Here is a tiny trained network, its code and every weight. The questions are about switching its units off for an input and a class, where a switched-off unit gives its printed mean instead of its output.

import numpy as np


def w(rows, s, z=0):
    codes = np.array(rows[::2]) - 128.0
    scale = np.full(codes.shape[1], s)
    scale[-1] = z or s
    return codes * scale


def f(y):
    return np.maximum(y, 0)


def log_softmax(a):
    a = a - a.max(-1, keepdims=True)
    return a - np.log(np.exp(a).sum(-1, keepdims=True))


def net(x, mask):
    res = np.array(x, float).reshape(1, 5) / 4 @ E
    y = f(res @ A[0][:, :-1].T + A[0][:, -1])
    res = res + np.where(mask, y, B[0][:, -1]) @ B[0][:, :-1]
    return log_softmax(res[-1] @ U[:, :-1].T + U[:, -1])


A, B = {}, {}
E = w([
[214,83,99,186],'x0',
[129,126,128,127],'x1',
[68,1,154,130],'x2',
[161,98,60,58],'x3',
[124,128,129,127],'x4',
],0.011)
A[0] = w([
[142,91,87,56,179],'neuron 0',
[65,140,141,97,138],'neuron 1',
[170,116,93,49,102],'neuron 2',
[164,108,83,174,102],'neuron 3',
[227,54,157,163,117],'neuron 4',
[124,185,103,109,186],'neuron 5',
[84,136,175,211,113],'neuron 6',
[172,169,142,111,74],'neuron 7',
[144,90,97,170,146],'neuron 8',
[91,128,65,163,211],'neuron 9',
[115,116,35,108,115],'neuron 10',
[72,175,121,133,171],'neuron 11',
[72,5,180,139,104],'neuron 12',
[88,112,75,149,255],'neuron 13',
[34,151,91,38,106],'neuron 14',
[166,173,156,150,133],'neuron 15',
[185,170,122,113,126],'neuron 16',
[45,64,163,123,166],'neuron 17',
[146,133,108,118,195],'neuron 18',
[127,20,153,177,134],'neuron 19',
[106,149,210,191,109],'neuron 20',
[37,144,144,117,138],'neuron 21',
[137,104,82,111,108],'neuron 22',
[128,127,157,87,233],'neuron 23',
[123,83,46,42,109],'neuron 24',
[158,135,121,23,111],'neuron 25',
[127,38,175,69,70],'neuron 26',
[167,98,77,82,120],'neuron 27',
[80,137,112,99,91],'neuron 28',
[136,159,183,149,118],'neuron 29',
],0.012,0.0097)
B[0] = w([
[152,139,167,174,210],'neuron 0',
[143,139,69,153,187],'neuron 1',
[69,167,179,176,174],'neuron 2',
[95,174,90,150,164],'neuron 3',
[71,170,51,162,203],'neuron 4',
[211,109,158,108,202],'neuron 5',
[97,164,143,187,186],'neuron 6',
[105,217,156,39,152],'neuron 7',
[164,175,57,150,176],'neuron 8',
[184,68,142,150,195],'neuron 9',
[106,197,199,152,168],'neuron 10',
[173,86,83,144,193],'neuron 11',
[133,190,152,66,250],'neuron 12',
[255,79,163,165,234],'neuron 13',
[108,159,60,173,208],'neuron 14',
[191,159,111,81,174],'neuron 15',
[157,163,110,77,179],'neuron 16',
[187,159,129,118,244],'neuron 17',
[177,127,139,146,183],'neuron 18',
[179,176,119,86,228],'neuron 19',
[107,186,161,164,186],'neuron 20',
[174,133,58,150,201],'neuron 21',
[106,141,151,156,154],'neuron 22',
[193,89,123,171,216],'neuron 23',
[116,183,163,162,201],'neuron 24',
[105,135,143,150,176],'neuron 25',
[123,187,127,61,191],'neuron 26',
[102,151,147,177,178],'neuron 27',
[69,202,83,194,152],'neuron 28',
[125,165,193,136,161],'neuron 29',
],0.0075,0.012)
U = w([
[148,106,120,142,238],'0',
[135,119,120,136,254],'1',
[131,171,121,45,11],'2',
[79,143,1,168,52],'3',
[58,150,210,182,76],'4',
[114,53,165,122,164],'5',
[34,81,108,76,83],'6',
[49,43,124,97,75],'7',
],0.012,0.0065)

Each question gives the input, the list of numbers given to net, and the class t.
The units are the neurons (one row each of A and B). Each row of codes is followed by its name. A weight is (code - 128) times the scale printed after its matrix; where a second scale follows, it is the last column's (A, B and U).
mask holds one flag per neuron, in row order. A switched-off neuron (its flag False) gives its mean, the last column of its row in B, instead of its output. The means were averaged over made-up inputs and are rounded, as every weight is.
A unit's drop is (log p(t) with every unit on - log p(t) with that unit switched off) / (log p(t) with every unit on - log p(t) with every unit switched off).
The circuit of an input: a set's keep is (log p(t) with only the set's units on - log p(t) with every unit switched off) / (log p(t) with every unit on - log p(t) with every unit switched off). Starting from the 12 units with the biggest drops (on a tie, the unit counted first), units are removed one at a time, each time the one whose removal leaves the highest keep (on an exact tie, the one counted first), for as long as the keep stays at least 0.8.
circuit, biggest first: the units of the circuit, biggest drop first
unit that matters most: the unit with the biggest drop
top k neurons: the k neurons with the biggest drops, biggest first
drop when u is switched off: that unit's drop, to one decimal
input [8,-2,4,2,-4], class 3: top 3 neurons	(neuron 4; neuron 8; neuron 3)
input [2,5,8,0,-6], class 2: unit that matters most	neuron 12
input [4,-4,0,-8,-4], class 4: top 2 neurons	(neuron 20; neuron 6)
input [-8,-5,4,-1,1], class 3: circuit, biggest first	(neuron 14; neuron 21)
input [-7,6,8,-7,6], class 2: circuit, biggest first	(neuron 12; neuron 17)
input [3,5,-6,-2,-1], class 2: top 4 neurons	(neuron 7; neuron 16; neuron 15; neuron 13)
input [5,-2,8,2,4], class 2: top 3 neurons	(neuron 12; neuron 19; neuron 26)
input [-7,-4,8,5,-3], class 2: top 2 neurons	(neuron 12; neuron 26)
input [6,-5,-6,-8,4], class 4: top 3 neurons	(neuron 20; neuron 29; neuron 6)
input [5,5,-6,-6,-4], class 2: top 2 neurons	(neuron 15; neuron 7)
input [4,3,-1,-7,-1], class 4: circuit, biggest first	(neuron 20; neuron 6)
input [3,3,8,6,0], class 2: circuit, biggest first	(neuron 12; neuron 26)
input [-8,-5,-5,6,0], class 3: top 2 neurons	(neuron 14; neuron 28)
input [5,3,-3,-3,-4], class 3: circuit, biggest first	(neuron 4; neuron 13)
input [6,-1,-3,2,-4], class 3: top 2 neurons	(neuron 4; neuron 3)
input [-8,-5,3,-6,-7], class 3: unit that matters most	neuron 21
input [-8,4,-1,-1,-1], class 3: circuit, biggest first	(neuron 14; neuron 21)
input [2,-1,-8,1,-4], class 2: top 4 neurons	(neuron 7; neuron 16; neuron 15; neuron 13)
input [-8,4,-3,-2,-7], class 3: drop when neuron 14 is switched off	0.3
input [-8,-7,-6,6,3], class 3: circuit, biggest first	(neuron 14)
